Here is a tiny trained network, its code and every weight. The questions are about switching its units off for an input and a class, where a switched-off unit gives its printed mean instead of its output.

import numpy as np


def w(rows, s, z=0):
    codes = np.array(rows[::2]) - 128.0
    scale = np.full(codes.shape[1], s)
    scale[-1] = z or s
    return codes * scale


def norm(h):
    return h / np.sqrt((h * h).mean(-1, keepdims=True) + 1e-5)


def f(y):
    return np.maximum(y, 0)


def log_softmax(a):
    a = a - a.max(-1, keepdims=True)
    return a - np.log(np.exp(a).sum(-1, keepdims=True))


def net(x, mask):
    res = np.array(x, float).reshape(1, 3) / 4 @ E
    u = 0
    for l in range(3):
        y = f(norm(res) @ A[l][:, :-1].T + A[l][:, -1])
        res = res + np.where(mask[u : u + 10], y, B[l][:, -1]) @ B[l][:, :-1]
        u += 10
    return log_softmax(norm(res)[-1] @ U[:, :-1].T + U[:, -1])


A, B = {}, {}
E = w([
[105,152,37,97,254],'x0',
[206,171,18,24,82],'x1',
[221,84,224,115,215],'x2',
],0.0033)
A[0] = w([
[197,137,89,23,132,115],'0.n1',
[206,120,147,55,126,24],'0.n2',
[217,79,111,79,168,68],'0.n3',
[142,165,125,72,110,69],'0.n4',
[178,88,141,101,231,117],'0.n5',
[254,123,156,74,135,48],'0.n6',
[143,120,140,134,66,115],'0.n7',
[150,128,109,155,211,3],'0.n8',
[180,97,219,194,117,65],'0.n9',
[147,135,96,126,33,36],'0.n10',
],0.0065,0.0052)
B[0] = w([
[245,149,138,94,162,245],'0.n1',
[247,254,217,27,126,165],'0.n2',
[99,221,154,108,85,200],'0.n3',
[99,70,130,142,153,147],'0.n4',
[102,186,185,81,212,254],'0.n5',
[189,243,208,89,147,205],'0.n6',
[64,145,159,105,107,180],'0.n7',
[13,132,177,76,186,146],'0.n8',
[193,80,93,155,137,223],'0.n9',
[104,183,174,101,105,166],'0.n10',
],0.0058,0.0037)
A[1] = w([
[77,172,91,136,167,171],'1.n1',
[147,97,150,112,50,105],'1.n2',
[164,113,120,175,104,68],'1.n3',
[144,2,168,152,107,44],'1.n4',
[212,145,125,93,207,192],'1.n5',
[64,108,186,152,119,113],'1.n6',
[62,121,70,161,147,5],'1.n7',
[174,62,178,166,104,102],'1.n8',
[161,17,112,182,63,73],'1.n9',
[143,196,144,52,51,139],'1.n10',
],0.0068,0.0034)
B[1] = w([
[110,86,163,150,76,184],'1.n1',
[22,205,117,109,154,160],'1.n2',
[99,153,126,132,148,136],'1.n3',
[181,222,165,189,125,159],'1.n4',
[161,1,99,103,125,254],'1.n5',
[181,113,83,65,141,175],'1.n6',
[131,76,130,188,81,143],'1.n7',
[207,197,116,165,147,168],'1.n8',
[19,211,171,133,145,156],'1.n9',
[54,163,105,61,72,223],'1.n10',
],0.0055,0.006)
A[2] = w([
[87,153,152,59,190,120],'2.n1',
[189,89,144,144,149,1],'2.n2',
[204,138,2,101,117,8],'2.n3',
[115,78,138,114,145,175],'2.n4',
[103,201,165,164,211,137],'2.n5',
[145,135,60,115,192,99],'2.n6',
[69,111,142,122,197,21],'2.n7',
[86,72,135,156,32,172],'2.n8',
[136,167,107,84,21,61],'2.n9',
[59,147,73,220,105,78],'2.n10',
],0.0069,0.004)
B[2] = w([
[100,115,130,182,97,255],'2.n1',
[158,103,112,146,144,142],'2.n2',
[97,1,111,119,114,181],'2.n3',
[112,120,94,149,116,206],'2.n4',
[107,106,143,163,48,250],'2.n5',
[114,135,147,88,73,177],'2.n6',
[85,132,141,135,137,164],'2.n7',
[140,162,90,130,164,241],'2.n8',
[100,131,145,135,214,229],'2.n9',
[208,130,99,146,116,205],'2.n10',
],0.009,0.0031)
U = w([
[125,193,198,235,70,131],'0',
[184,170,189,32,143,183],'1',
[91,21,49,43,129,147],'2',
[6,33,190,161,175,157],'3',
[124,116,122,136,124,2],'4',
[12,223,95,92,112,143],'5',
[139,114,13,218,130,161],'6',
[214,57,183,190,185,98],'7',
],0.016,0.0064)

Each question gives the input, the list of numbers given to net, and the class t.
The units are the neurons (one row each of A and B). Each row of codes is followed by its name. A weight is (code - 128) times the scale printed after its matrix; where a second scale follows, it is the last column's (A, B and U).
mask holds one flag per neuron, layer by layer. A switched-off neuron (its flag False) gives its mean, the last column of its row in B, instead of its output. The means were averaged over made-up inputs and are rounded, as every weight is.
A unit's drop is (log p(t) with every unit on - log p(t) with that unit switched off) / (log p(t) with every unit on - log p(t) with every unit switched off).
The circuit of an input: a set's keep is (log p(t) with only the set's units on - log p(t) with every unit switched off) / (log p(t) with every unit on - log p(t) with every unit switched off). Starting from the 12 units with the biggest drops (on a tie, the unit counted first), units are removed one at a time, each time the one whose removal leaves the highest keep (on an exact tie, the one counted first), for as long as the keep stays at least 0.8.
units of the circuit, in order: the units of the circuit, biggest drop first
unit that matters most: the unit with the biggest drop
top k neurons: the k neurons with the biggest drops, biggest first
k most important neurons of layer l: the k neurons of layer l with the biggest drops, biggest first
drop of u: that unit's drop, to one decimal
input [-2,6,-3], class 2: units of the circuit, in order -> (2.n3)
input [-6,-4,5], class 0: units of the circuit, in order -> (0.n1; 0.n5; 1.n4; 1.n5)
input [0,-2,0], class 0: top 4 neurons -> (0.n5; 0.n1; 0.n6; 1.n9)
input [-2,-2,2], class 0: top 2 neurons -> (0.n1; 0.n6)
input [3,5,1], class 2: top 2 neurons -> (1.n5; 2.n3)
input [1,-2,2], class 3: 2 most important neurons of layer 0 -> (0.n5; 0.n1)
input [-5,-4,5], class 0: top 3 neurons -> (0.n1; 1.n9; 1.n4)
input [-2,-8,2], class 0: 3 most important neurons of layer 1 -> (1.n5; 1.n9; 1.n4)
input [0,8,-4], class 2: top 2 neurons -> (2.n3; 0.n1)
input [4,1,1], class 2: 2 most important neurons of layer 1 -> (1.n5; 1.n9)
input [-2,-3,-6], class 6: 2 most important neurons of layer 0 -> (0.n6; 0.n2)
input [1,-8,-1], class 0: top 2 neurons -> (1.n5; 0.n5)
input [-2,-1,5], class 7: drop of 0.n1 -> 0.1
input [3,0,3], class 3: unit that matters most -> 2.n1
input [2,0,0], class 3: drop of 0.n9 -> 0.2
input [2,8,-7], class 2: drop of 2.n3 -> 0.3
input [0,-3,3], class 7: drop of 0.n9 -> 0.4
input [-1,-3,-6], class 6: 2 most important neurons of layer 0 -> (0.n6; 0.n2)
